Below is a small trained network, with its code and all its weights. Each question gives an input and a target symbol and asks what happens when units are switched off, that is, made to give their printed mean instead of their output.

import numpy as np


def w(rows, s, z=0):
    codes = np.array(rows[::2]) - 128.0
    scale = np.full(codes.shape[1], s)
    scale[-1] = z or s
    return codes * scale


def f(y):
    return np.maximum(y, 0)


def softmax(a):
    e = np.exp(a - a.max(-1, keepdims=True))
    return e / e.sum(-1, keepdims=True)


def log_softmax(a):
    a = a - a.max(-1, keepdims=True)
    return a - np.log(np.exp(a).sum(-1, keepdims=True))


def net(x, mask):
    ids = ['ΔΘΠΦΩαζλξστψ'.index(c) for c in x.split()]
    T = len(ids)
    res = E[ids] + P[:T]
    u = 0
    for l in range(3):
        q, k, v = (res @ M[l].T for M in (Q, K, V))
        z = softmax(np.where(np.tri(T) > 0, q @ k.T / 2**0.5, -1e9)) @ v
        res = res + np.where(mask[u], z, O[l][:, -1]) @ O[l][:, :-1]
        u += 1
        y = f(res @ A[l][:, :-1].T + A[l][:, -1])
        res = res + np.where(mask[u : u + 4], y, B[l][:, -1]) @ B[l][:, :-1]
        u += 4
    return log_softmax(res[-1] @ U[:, :-1].T + U[:, -1])


Q, K, V, O, A, B = {}, {}, {}, {}, {}, {}
E = w([
[100,166,113,135,172],'Δ',
[13,5,191,82,88],'Θ',
[94,159,197,135,89],'Π',
[167,165,59,80,126],'Φ',
[61,73,173,200,160],'Ω',
[72,118,67,96,166],'α',
[167,200,112,66,56],'ζ',
[87,140,87,80,86],'λ',
[154,133,109,132,84],'ξ',
[61,162,253,192,133],'σ',
[124,81,116,161,54],'τ',
[134,150,118,122,254],'ψ',
],0.016)
P = w([
[96,132,147,146,1],'0',
[145,168,133,94,99],'1',
[102,103,120,61,86],'2',
[105,113,100,116,70],'3',
[96,59,159,121,65],'4',
[117,5,168,115,143],'5',
],0.0066)
Q[0] = w([
[70,100,245,200,58],'0.h0',
[90,255,4,204,191],'0.h0',
],0.0055)
K[0] = w([
[92,81,197,2,100],'0.h0',
[111,216,107,175,66],'0.h0',
],0.0081)
V[0] = w([
[110,254,179,111,41],'0.h0',
[119,100,11,69,82],'0.h0',
],0.0063)
O[0] = w([
[187,1,89,116,103,253],'0.h0',
[132,182,254,20,95,76],'0.h0',
],0.0097,0.0043)
A[0] = w([
[105,204,133,53,171,4],'0.n0',
[163,72,182,3,90,116],'0.n1',
[182,77,62,172,128,24],'0.n2',
[242,187,7,89,114,233],'0.n3',
],0.0054,0.004)
B[0] = w([
[112,63,141,149,26,131],'0.n0',
[89,178,101,66,196,250],'0.n1',
[165,143,152,68,232,168],'0.n2',
[73,97,72,218,254,252],'0.n3',
],0.0084,0.0041)
Q[1] = w([
[221,65,128,182,1],'1.h0',
[157,196,102,149,60],'1.h0',
],0.0088)
K[1] = w([
[171,175,66,144,254],'1.h0',
[216,72,21,174,179],'1.h0',
],0.0071)
V[1] = w([
[165,134,112,66,166],'1.h0',
[68,255,157,154,157],'1.h0',
],0.0088)
O[1] = w([
[87,136,215,152,149,1],'1.h0',
[30,244,79,119,131,31],'1.h0',
],0.011,0.0025)
A[1] = w([
[111,89,208,200,55,254],'1.n0',
[175,139,112,57,115,80],'1.n1',
[2,41,70,180,162,158],'1.n2',
[101,90,40,40,115,165],'1.n3',
],0.0073,0.0031)
B[1] = w([
[99,123,39,102,151,209],'1.n0',
[79,70,112,115,190,138],'1.n1',
[182,216,113,141,128,251],'1.n2',
[119,114,147,255,117,197],'1.n3',
],0.0065,0.011)
Q[2] = w([
[148,76,100,75,252],'2.h0',
[110,133,104,160,209],'2.h0',
],0.011)
K[2] = w([
[107,86,87,191,9],'2.h0',
[59,209,247,4,26],'2.h0',
],0.0039)
V[2] = w([
[210,203,79,207,41],'2.h0',
[112,55,112,43,1],'2.h0',
],0.0071)
O[2] = w([
[212,183,246,208,63,154],'2.h0',
[45,121,47,144,16,2],'2.h0',
],0.012,0.0024)
A[2] = w([
[12,217,93,186,107,253],'2.n0',
[173,5,254,130,18,145],'2.n1',
[244,241,182,136,143,86],'2.n2',
[203,177,152,75,88,47],'2.n3',
],0.0064,0.0039)
B[2] = w([
[254,128,149,104,119,227],'2.n0',
[141,148,94,152,169,213],'2.n1',
[35,115,104,131,81,254],'2.n2',
[84,143,80,150,71,147],'2.n3',
],0.012,0.0088)
U = w([
[121,129,116,162,120,102],'Δ',
[158,149,89,117,104,44],'Θ',
[132,75,72,143,57,3],'Π',
[134,162,113,140,216,98],'Φ',
[108,178,75,178,69,131],'Ω',
[214,216,113,98,121,249],'α',
[87,39,111,130,163,170],'ζ',
[143,150,58,99,108,110],'λ',
[156,112,111,127,92,101],'ξ',
[178,64,146,212,155,173],'σ',
[192,99,103,104,2,75],'τ',
[88,160,110,159,153,163],'ψ',
],0.0056,0.0043)

Each question gives the input, a string of symbols that net reads in full, and the target symbol t.
The units are the heads (2 rows each of Q, K, V and O) and the neurons (one row each of A and B). Each row of codes is followed by its name. A weight is (code - 128) times the scale printed after its matrix; where a second scale follows, it is the last column's (O, A, B and U).
mask holds one flag per unit, layer by layer, with each layer's heads first. A switched-off unit (its flag False) gives its mean, the last column of its rows in O or B, instead of its output. The means were averaged over made-up inputs and are rounded, as every weight is.
A unit's drop is (log p(t) with every unit on - log p(t) with that unit switched off) / (log p(t) with every unit on - log p(t) with every unit switched off).
The circuit of an input: a set's keep is (log p(t) with only the set's units on - log p(t) with every unit switched off) / (log p(t) with every unit on - log p(t) with every unit switched off). Starting from the 12 units with the biggest drops (on a tie, the unit counted first), units are removed one at a time, each time the one whose removal leaves the highest keep (on an exact tie, the one counted first), for as long as the keep stays at least 0.8.
units of the circuit, in order: the units of the circuit, biggest drop first
most important unit: the unit with the biggest drop
k most important neurons: the k neurons with the biggest drops, biggest first
k most important neurons of layer l: the k neurons of layer l with the biggest drops, biggest first
input σ ζ σ, target σ: units of the circuit, in order	0.h0, 1.h0
input σ ψ σ ψ, target σ: units of the circuit, in order	0.h0, 2.h0
input ζ ζ Ω ξ σ Θ, target α: 2 most important neurons	2.n0, 2.n2
input σ ψ Φ, target σ: units of the circuit, in order	0.h0, 1.h0, 1.n3, 0.n3
input τ Φ ζ, target τ: units of the circuit, in order	2.h0, 1.h0
input σ Ω α, target σ: units of the circuit, in order	0.h0, 1.h0, 1.n3, 2.h0
input σ σ Θ σ, target α: units of the circuit, in order	2.n0, 0.h0, 1.h0
input σ σ Θ σ Δ, target α: 4 most important neurons	2.n0, 1.n2, 0.n1, 2.n2
input σ σ ζ σ, target σ: units of the circuit, in order	0.h0, 1.h0, 0.n1
input σ Θ σ α Ω, target α: units of the circuit, in order	1.h0, 0.h0, 2.n0, 1.n2
input σ α ζ, target σ: 2 most important neurons	0.n3, 1.n3
input σ σ λ Θ, target α: most important unit	1.h0
input σ σ σ α τ, target σ: 2 most important neurons of layer 2	2.n1, 2.n2
input σ σ σ ζ σ α, target σ: most important neuron of layer 2	2.n2
input Φ ψ Ω Φ, target Φ: 2 most important neurons	0.n3, 0.n1
input Θ σ ψ σ σ α, target α: 4 most important neurons	0.n1, 1.n2, 2.n0, 2.n2
input ζ σ τ, target ζ: 3 most important neurons	0.n1, 2.n0, 1.n2
input Ω ξ α, target Ω: 3 most important neurons	2.n2, 1.n2, 0.n3
input σ ξ σ ζ, target σ: 2 most important neurons	1.n3, 2.n2
input Π ζ ζ, target Π: most important neuron of layer 1	1.n2
input Ω Θ Ω σ Ω, target α: 2 most important neurons of layer 2	2.n0, 2.n2
input Δ Θ σ σ ζ σ, target α: 2 most important neurons	2.n0, 0.n3
